Each row has two labels, one from each of two sets.
[  2  -1 -15   5  -5 -48 -13  21 -11 -24   4   0 -10   1  -4  -9  -3  -1
   2   9 -18   5  -6  -9  22   4  22  15   5   5  12   5 -40 -27   0  -8
  18  -7 -16  12 -13   9  -7 -11  -6   3  14  -7  27  85  -9   4 -23   1
 -39   5  -3   5  10  42  -3]
<44> V
[ -8 -57  -5  -8   3 -29   6   1 -14  16  -6  -3 -18 -14  -9  -3 -10  -1
   1  -9  16   7  14 -11  25   2 -20  -5 -12   6   7 -22 -42  23  -1   3
  25  15  -2   8  11   3 -20   2   4  -5   3  -5 -18  -5  -4  -7  16  -7
 -10 -11 -22  -7   2   6  -4]
<39> V
[  9  19  -4   9 -10 -60  -6   1  12 -19 -25 -20 -25  10  -5   4  -3   1
 -13  12 -10   9 -18   6  -9  -4  15   6  -2  -4  -9 -19  -5 -28  11 -12
  13  -4  -1  11   4  -7   3 -13   1 -10  10  17  17   9  -3   4 -23   3
 -13  -8  -4  13  -5  -2  -8]
<44> S
[  5  19  -4   1   3 -22   1  -4  10  -6 -31  -5 -35   9  -5   4  27  -3
 -10  -5  -5   4  -7  -5 -20 -12  -9  -1 -11   1 -21 -36  17  -3   0  -4
   1  -2   1  14   7 -10   2 -10   4 -14   5   8  -9 -38   3   3  -4  -4
   1  -8  -4  20 -12  -1  -2]
<44> S
[-15   4 -21  15  23 -43  -3  20  -7 -28  -1  -4 -20   4  -7  -2   5   3
   7   8 -42  11   6   7  16   4  24   1  -2  -7   0  -4 -30  -9   1   3
   1  -6  -8  12  -3   8  -4 -15  -3 -12  18   1  22  65  -3  10 -14   4
 -68  12 -10  13  11  14  -1]
<44> V
[ -3  10 -13  12  -5 -41 -10  14  -7 -28   8  -6   6  -4  -4  -5  -1  -5
   5  10 -19  12   0   8   4  12  14  12   4   8   2  12 -29  -2   0 -12
   0   1   0   0 -11  15  -6 -10   3 -10   5   6  29  71  -7   7 -19   3
 -48   5  -9   4   8  13  -2]
<44> V
[ -6   5 -15   4   3 -27  -9  30 -23 -23 -11  -4 -30 -16  -6  -9   6  -2
  -9   7 -13  -3  40  -2  36  -6  38  -1   9  -3  -6 -14 -27   6  -6  -1
  12  -2 -36  14   1  21   8  -3   6 -12  19   2  12  31  -6   6   4   1
 -31   5  -5  17   7  -3  -6]
<44> V
[  2 -20   5   3 -11 -21 -11  -3   0  -1  -6  -4   8 -10  -5   9 -35  -1
 -11  -2  14 -11 -26  -6  23  -1 -20   1  48   0   3 -22 -16  -9  14  -5
  24   4   2  -4   3 -15 -19  -2  -2   4  -3   6 -13 -33   6  -3  11 -10
  62  -8  -1 -15  -1   7  -6]
<39> S
[ 10  16  -8  14   0 -84  -1  25   1 -35 -32 -42 -36  17  -2   7 -20  -2
 -22  -2 -26   0 -32  -5  -6 -10  16   1 -16 -13 -12 -48  30 -56  16 -24
  -9  -1  -5  33   3  -8  -1 -19 -10 -14  15  11  15  -2   2   6 -34  -6
 -11   7   1  23  -7  24   0]
<44> S
[  6 -10  13  -3  -5 -21  -2  -9  11  13   4  -6   4  11  -5   4 -25   5
  -3  -3  20  -5 -29  -7   9   4 -27   0 -14   8   2 -28  12  -2  23 -18
   7   2  11   4  29 -10  -8   1  -7   4  -7  -4 -11 -51   1  -9   5  -6
  64  -9   1 -15   0  10  -1]
<39> S
[ 12  15   5  -6   5 -27 -10  -4  20  -9 -25  -8 -10  -1   9   3  14  -2
   5   9  17  12 -34  -4   1   6 -25  -2  10  -5 -16   2 -13  49  27 -12
   7  -6  12 -21   1 -16   5  -7  -4   4  -1   5  13 -57   3 -13  25   0
  41 -13 -14  15 -11  -4  -7]
<45> S
[  5 -22   5  -5   3 -32  -2   1  10  10 -14  -7 -18   4   6  11 -21  -1
 -14   0  28 -11 -17 -11  27  -4 -22  -5  -7   6  -1 -42 -13  -8  31  -1
  26   5   0  -1   2 -15 -19  -8 -11  -1   6  -6 -16 -43   2  -6  -4   0
  77 -15  -3 -10   1  10  -1]
<39> S
[ 14  15  -4 -20  -7 -22   6   1  15 -20 -24  -8 -46 -10  -3   4   7  -2
   3  -7  24  22  -2  -5 -12  -4 -16 -13  -6   2 -12  -5 -12  56  11  -3
   0   8  19 -12  11   0  -5 -12   0 -14  -6  -2  -8 -52   3  -1  21   3
 -16 -15 -12  16  -9  -7  -1]
<45> S
[ 21  21   5  -4   7 -33  -5   2  16 -23 -40  -9 -25  -5  -5  -3   2  -3
  -9  -2  25  -2   0  -7  -6 -15  -5  -7   4  10 -22 -14  13  40   8  -3
  -1   6   6 -22   4   1   6   5   5  -9 -11  -3 -14 -60 -16 -16  12  -3
  14 -16  -9  15 -19 -10  -3]
<45> S
[ -4 -17  13  -5  -4 -53 -10  10   4  -3 -15 -14  19   6   4   8 -19   5
  -1   0  23   3 -34  -1  35   1 -12   0   3  -7   0 -28 -21  -8  20 -13
  24   4 -11  -8  -1 -19 -16  -6  -5   4  11  -1   6 -32   8  -3   1  -5
  77 -19 -17  -1   1  12  -6]
<39> S
[ -3 -18   8  -7   1 -23   4  -7  -1  10  -7  -4   7  10   0  10 -30   4
  -6  -1  30   1 -21  -5  18  -1 -23  -9  -6   4   5 -24  -8  -8  21 -11
  11  20   7   4   0 -17 -13  24  -6   5   1  -1 -22 -39  -3 -14  13  -9
  70 -20  -2  -8   4   2  -3]
<39> S
[  2  -2 -14  -7   0 -16   0   9   0 -14 -13  -8 -20 -13  -8  -8  14  -1
   8  11   7   9   3   3  15  -1 -11  -6  16  -1  24  19 -48  32   2   0
  14   5  -2 -14  -1   2  -7 -11   1  -2   1  -5  10  13   1  -4  19   4
  10  -4  -8   5  -1   1  -5]
<45> V
[  1 -11  -3 -14  -1 -37  25  -9  -7  12 -40 -10 -46   5  -3  10 -25  -3
  -9 -18  26   6  10 -13  -5 -15 -41 -21 -22  26 -12 -82 -11  32  11  -6
 -14  13  17  20   3  -1 -22   9  -4 -13  -7  -5 -51 -73   7 -11  23  -9
   9 -19  -3   6 -16  -9 -13]
<39> S
